Below are the code and all the weights of a small trained network. Each question names an input and a class and asks about switching units off, where a switched-off unit gives its printed mean instead of its output.

import numpy as np


def w(rows, s, z=0):
    codes = np.array(rows[::2]) - 128.0
    scale = np.full(codes.shape[1], s)
    scale[-1] = z or s
    return codes * scale


def norm(h):
    return h / np.sqrt((h * h).mean(-1, keepdims=True) + 1e-5)


def f(y):
    return y / 2 * (1 + np.tanh(0.7978845608 * (y + 0.044715 * y**3)))


def log_softmax(a):
    a = a - a.max(-1, keepdims=True)
    return a - np.log(np.exp(a).sum(-1, keepdims=True))


def net(x, mask):
    res = np.array(x, float).reshape(1, 6) / 4 @ E
    u = 0
    for l in range(2):
        y = f(norm(res) @ A[l][:, :-1].T + A[l][:, -1])
        res = res + np.where(mask[u : u + 10], y, B[l][:, -1]) @ B[l][:, :-1]
        u += 10
    return log_softmax(norm(res)[-1] @ U[:, :-1].T + U[:, -1])


A, B = {}, {}
E = w([
[126,130,131,125,130,131,129,131,126,131,130],'x0',
[187,128,126,131,179,76,121,153,153,143,254],'x1',
[168,137,137,133,117,122,86,78,118,233,109],'x2',
[125,125,132,125,126,132,128,130,129,131,132],'x3',
[130,127,126,129,130,126,127,128,127,126,126],'x4',
[90,30,56,123,208,170,108,81,149,151,139],'x5',
],0.0099)
A[0] = w([
[45,66,81,142,159,183,117,83,154,143,70,66],'L0N1',
[110,160,149,109,47,151,136,122,83,107,41,189],'L0N2',
[131,169,143,119,112,109,169,155,120,86,140,85],'L0N3',
[176,175,154,165,135,77,136,164,169,124,196,66],'L0N4',
[89,90,112,116,147,158,133,148,140,91,118,72],'L0N5',
[119,51,69,86,186,140,115,96,131,145,185,2],'L0N6',
[173,147,142,140,113,122,85,82,115,255,105,228],'L0N7',
[125,114,124,137,117,159,112,86,119,184,92,32],'L0N8',
[156,72,91,127,172,137,105,120,125,130,172,5],'L0N9',
[79,102,129,120,131,143,141,137,125,91,104,64],'L0N10',
],0.0074,0.0038)
B[0] = w([
[218,90,121,51,61,151,155,135,50,62,108,217],'L0N1',
[97,130,124,207,253,108,133,147,221,183,191,240],'L0N2',
[104,12,127,123,141,128,112,132,140,142,125,159],'L0N3',
[133,71,102,80,61,149,112,155,76,105,110,193],'L0N4',
[189,198,108,135,106,110,216,119,105,136,158,155],'L0N5',
[76,193,171,198,152,114,131,161,188,149,86,196],'L0N6',
[163,139,117,122,124,102,99,57,138,203,92,254],'L0N7',
[95,60,208,117,130,122,32,163,110,109,95,156],'L0N8',
[93,183,188,176,138,121,151,152,150,154,90,161],'L0N9',
[209,203,105,109,138,95,198,120,118,122,154,148],'L0N10',
],0.0065,0.0084)
A[1] = w([
[64,107,100,100,108,187,167,134,72,3,120,14],'L1N1',
[236,121,155,35,92,128,81,88,6,155,95,119],'L1N2',
[120,137,145,123,110,120,140,136,137,127,131,118],'L1N3',
[108,28,131,47,48,140,111,198,37,4,161,138],'L1N4',
[52,167,138,180,183,138,162,172,179,73,155,47],'L1N5',
[113,150,114,177,159,131,55,41,171,223,108,116],'L1N6',
[144,178,112,135,133,118,122,153,125,127,196,70],'L1N7',
[37,164,129,176,194,145,172,162,178,67,170,38],'L1N8',
[83,129,129,157,162,90,178,211,157,70,199,148],'L1N9',
[174,155,137,68,2,70,58,84,80,167,176,2],'L1N10',
],0.0066,0.0034)
B[1] = w([
[210,182,84,89,170,91,172,164,77,151,196,174],'L1N1',
[89,77,79,145,101,177,170,112,121,22,120,223],'L1N2',
[137,108,128,108,151,123,129,127,142,139,118,128],'L1N3',
[105,209,206,182,166,72,74,147,208,254,160,225],'L1N4',
[129,78,106,91,89,164,103,65,103,90,81,195],'L1N5',
[93,161,173,128,114,101,136,210,145,99,190,254],'L1N6',
[114,116,140,139,115,126,123,94,129,148,89,135],'L1N7',
[118,73,101,99,76,165,93,94,98,107,90,200],'L1N8',
[82,78,126,136,83,147,93,68,101,104,78,226],'L1N9',
[168,155,78,92,203,159,197,143,87,91,115,183],'L1N10',
],0.0088,0.0082)
U = w([
[83,31,109,126,80,176,105,55,117,63,53,146],'0',
[94,193,220,166,145,67,90,178,194,207,164,208],'1',
[248,176,61,89,159,131,230,142,81,103,152,11],'2',
],0.011,0.0013)

Each question gives the input, the list of numbers given to net, and the class t.
The units are the neurons (one row each of A and B). Each row of codes is followed by its name. A weight is (code - 128) times the scale printed after its matrix; where a second scale follows, it is the last column's (A, B and U).
mask holds one flag per neuron, layer by layer. A switched-off neuron (its flag False) gives its mean, the last column of its row in B, instead of its output. The means were averaged over made-up inputs and are rounded, as every weight is.
A unit's drop is (log p(t) with every unit on - log p(t) with that unit switched off) / (log p(t) with every unit on - log p(t) with every unit switched off).
The circuit of an input: a set's keep is (log p(t) with only the set's units on - log p(t) with every unit switched off) / (log p(t) with every unit on - log p(t) with every unit switched off). Starting from the 12 units with the biggest drops (on a tie, the unit counted first), units are removed one at a time, each time the one whose removal leaves the highest keep (on an exact tie, the one counted first), for as long as the keep stays at least 0.8.
units of the circuit, in order: the units of the circuit, biggest drop first
k most important neurons: the k neurons with the biggest drops, biggest first
top k neurons in layer l: the k neurons of layer l with the biggest drops, biggest first
drop of u: that unit's drop, to one decimal
input [5,0,-7,-4,4,8], class 2: top neuron in layer 1 -> [L1N1]
input [1,1,4,4,-8,5], class 1: top 2 neurons in layer 0 -> [L0N6; L0N4]
input [-7,1,-3,-5,-7,0], class 1: units of the circuit, in order -> [L0N2; L1N4]
input [6,-7,0,8,-5,1], class 2: 2 most important neurons -> [L0N1; L0N6]
input [2,8,0,-3,-5,2], class 0: 3 most important neurons -> [L0N7; L1N4; L1N9]
input [0,1,2,2,8,8], class 1: 2 most important neurons -> [L0N6; L0N9]
input [7,0,0,2,4,-2], class 0: 3 most important neurons -> [L0N2; L0N7; L1N4]
input [3,3,1,5,-2,-2], class 2: 2 most important neurons -> [L1N10; L1N2]
input [-5,1,6,5,-7,7], class 1: 3 most important neurons -> [L0N6; L1N6; L0N4]
input [-6,0,-3,-6,-6,7], class 2: 2 most important neurons -> [L0N1; L0N2]
input [5,0,-8,1,2,6], class 2: 3 most important neurons -> [L1N1; L0N2; L0N1]
input [5,0,-1,-4,-8,-6], class 0: 2 most important neurons -> [L0N2; L0N1]
input [-6,6,4,-3,4,-5], class 2: drop of L1N10 -> 0.1
input [-5,-6,5,2,7,-2], class 1: units of the circuit, in order -> [L0N2]
input [6,-1,-1,1,-1,-2], class 0: drop of L0N7 -> 0.2
input [4,-8,8,6,-8,-3], class 1: drop of L0N2 -> 1.2
